Below is a small trained network, with its code and all its weights. Each question gives an input and a class and asks what happens when units are switched off, that is, made to give their printed mean instead of their output.

import numpy as np


def w(rows, s, z=0):
    codes = np.array(rows[::2]) - 128.0
    scale = np.full(codes.shape[1], s)
    scale[-1] = z or s
    return codes * scale


def norm(h):
    return h / np.sqrt((h * h).mean(-1, keepdims=True) + 1e-5)


def f(y):
    return y / 2 * (1 + np.tanh(0.7978845608 * (y + 0.044715 * y**3)))


def log_softmax(a):
    a = a - a.max(-1, keepdims=True)
    return a - np.log(np.exp(a).sum(-1, keepdims=True))


def net(x, mask):
    res = np.array(x, float).reshape(1, 6) / 4 @ E
    u = 0
    for l in range(3):
        y = f(norm(res) @ A[l][:, :-1].T + A[l][:, -1])
        res = res + np.where(mask[u : u + 7], y, B[l][:, -1]) @ B[l][:, :-1]
        u += 7
    return log_softmax(norm(res)[-1] @ U[:, :-1].T + U[:, -1])


A, B = {}, {}
E = w([
[101,159,115,130,141,127,156],'x0',
[82,82,129,150,120,4,95],'x1',
[166,113,71,157,136,127,170],'x2',
[103,93,117,35,72,173,208],'x3',
[101,115,136,128,142,183,123],'x4',
[143,70,170,99,254,105,209],'x5',
],0.0088)
A[0] = w([
[209,126,180,159,103,217,111,38],'0.n1',
[118,133,150,58,249,131,132,22],'0.n2',
[100,123,89,187,34,162,29,82],'0.n3',
[99,244,185,154,3,167,94,166],'0.n4',
[225,194,91,225,115,110,12,8],'0.n5',
[43,249,39,125,189,106,145,81],'0.n6',
[165,37,41,147,253,176,169,60],'0.n7',
],0.0056,0.0019)
B[0] = w([
[182,130,254,60,55,38,187,147],'0.n1',
[116,164,155,30,207,76,149,158],'0.n2',
[145,226,69,32,154,48,225,218],'0.n3',
[76,141,83,83,207,51,81,252],'0.n4',
[58,143,115,130,121,208,130,211],'0.n5',
[249,81,160,97,61,107,209,146],'0.n6',
[128,117,26,105,174,90,120,189],'0.n7',
],0.0073,0.0047)
A[1] = w([
[120,199,154,107,137,169,156,174],'1.n1',
[106,149,95,125,13,120,134,77],'1.n2',
[110,144,133,213,86,106,214,86],'1.n3',
[154,151,115,130,102,111,138,5],'1.n4',
[66,159,151,164,91,6,168,179],'1.n5',
[90,156,46,207,157,110,146,233],'1.n6',
[234,254,206,139,117,162,179,119],'1.n7',
],0.0086,0.0025)
B[1] = w([
[170,108,175,227,69,132,137,200],'1.n1',
[123,175,71,175,160,114,182,223],'1.n2',
[195,115,155,79,96,134,159,133],'1.n3',
[108,172,152,21,137,77,46,122],'1.n4',
[159,56,253,102,124,244,135,255],'1.n5',
[233,110,76,119,161,228,76,250],'1.n6',
[97,36,187,159,99,170,90,198],'1.n7',
],0.0066,0.0051)
A[2] = w([
[169,135,186,116,163,145,26,26],'2.n1',
[27,194,254,111,151,120,115,120],'2.n2',
[120,171,13,113,101,71,99,103],'2.n3',
[103,140,113,114,110,77,143,4],'2.n4',
[180,61,181,140,143,27,168,200],'2.n5',
[168,125,199,151,55,141,140,107],'2.n6',
[106,60,107,44,40,77,213,127],'2.n7',
],0.0083,0.0022)
B[2] = w([
[245,68,142,213,74,156,142,182],'2.n1',
[213,41,18,119,129,115,162,219],'2.n2',
[154,203,185,84,155,84,114,212],'2.n3',
[129,104,105,161,182,140,64,117],'2.n4',
[70,184,162,50,162,122,105,199],'2.n5',
[194,91,213,51,85,3,28,158],'2.n6',
[129,121,132,185,93,200,170,255],'2.n7',
],0.0076,0.0051)
U = w([
[4,254,144,39,202,105,74,253],'0',
[79,94,97,186,67,187,104,224],'1',
[194,59,22,60,85,104,90,6],'2',
[84,75,203,112,62,154,49,101],'3',
[173,181,175,71,105,83,138,36],'4',
],0.0065,0.0025)

Each question gives the input, the list of numbers given to net, and the class t.
The units are the neurons (one row each of A and B). Each row of codes is followed by its name. A weight is (code - 128) times the scale printed after its matrix; where a second scale follows, it is the last column's (A, B and U).
mask holds one flag per neuron, layer by layer. A switched-off neuron (its flag False) gives its mean, the last column of its row in B, instead of its output. The means were averaged over made-up inputs and are rounded, as every weight is.
A unit's drop is (log p(t) with every unit on - log p(t) with that unit switched off) / (log p(t) with every unit on - log p(t) with every unit switched off).
The circuit of an input: a set's keep is (log p(t) with only the set's units on - log p(t) with every unit switched off) / (log p(t) with every unit on - log p(t) with every unit switched off). Starting from the 12 units with the biggest drops (on a tie, the unit counted first), units are removed one at a time, each time the one whose removal leaves the highest keep (on an exact tie, the one counted first), for as long as the keep stays at least 0.8.
circuit, biggest first: the units of the circuit, biggest drop first
most important unit: the unit with the biggest drop
k most important neurons: the k neurons with the biggest drops, biggest first
top k neurons in layer l: the k neurons of layer l with the biggest drops, biggest first
input [-2,3,-8,5,8,2], class 2: circuit, biggest first => (2.n2)
input [-2,1,-5,-5,-6,-7], class 0: 2 most important neurons => (0.n3; 0.n5)
input [-3,1,-1,0,8,3], class 0: 2 most important neurons => (0.n7; 1.n5)
input [-8,3,0,1,-4,8], class 0: circuit, biggest first => (2.n5; 2.n2)
input [-4,-8,2,5,-8,4], class 3: circuit, biggest first => (1.n7; 0.n4; 0.n3; 2.n2)
input [2,0,-8,3,8,5], class 2: circuit, biggest first => (2.n2; 1.n5)
input [-1,-5,0,-5,0,-7], class 0: circuit, biggest first => (0.n4; 0.n3)
input [-6,2,5,5,-4,7], class 0: circuit, biggest first => (2.n5; 2.n2)
input [-1,-5,5,-4,-3,-5], class 0: 2 most important neurons => (0.n5; 0.n4)
input [1,-2,-3,-2,4,-2], class 2: 2 most important neurons => (2.n2; 0.n4)
input [1,0,-7,0,4,-4], class 2: 3 most important neurons => (2.n2; 1.n5; 0.n7)
input [-3,5,6,6,1,-8], class 0: circuit, biggest first => (2.n3; 2.n2; 0.n3)
input [3,5,3,6,-7,-4], class 1: 4 most important neurons => (2.n7; 1.n5; 1.n2; 0.n1)
input [1,-2,-8,-2,6,-1], class 2: circuit, biggest first => (2.n2)
input [-3,-6,-2,1,2,2], class 3: top 2 neurons in layer 0 => (0.n4; 0.n3)
input [-7,-7,4,5,-6,0], class 3: top 2 neurons in layer 0 => (0.n1; 0.n3)
input [-1,-4,3,3,3,-2], class 3: 3 most important neurons => (0.n1; 2.n6; 1.n7)
input [3,-7,-7,-2,0,5], class 2: 2 most important neurons => (2.n2; 0.n2)
input [-3,1,0,5,-8,-7], class 0: 2 most important neurons => (0.n4; 2.n3)
input [7,3,-7,7,2,-2], class 1: most important unit => 2.n7
input [5,0,-8,8,-3,2], class 1: top 2 neurons in layer 2 => (2.n7; 2.n3)
input [-7,-1,-5,-8,-8,1], class 1: top 2 neurons in layer 2 => (2.n1; 2.n3)
input [-2,-6,2,0,0,-1], class 3: 2 most important neurons => (1.n7; 0.n1)
input [-1,3,-8,-2,-7,-3], class 2: top 2 neurons in layer 2 => (2.n2; 2.n7)
input [-4,-1,-8,-6,-5,5], class 2: 2 most important neurons => (2.n2; 2.n1)
input [3,-2,-6,-7,0,1], class 1: top 2 neurons in layer 0 => (0.n5; 0.n3)
input [-3,-2,-1,-7,-7,0], class 1: most important neuron => (0.n5)
input [-6,-6,0,4,1,1], class 3: top 2 neurons in layer 2 => (2.n6; 2.n2)
input [5,0,-3,-5,-7,0], class 1: top 2 neurons in layer 0 => (0.n5; 0.n1)
input [4,6,-6,8,-1,-3], class 1: top 2 neurons in layer 0 => (0.n1; 0.n2)
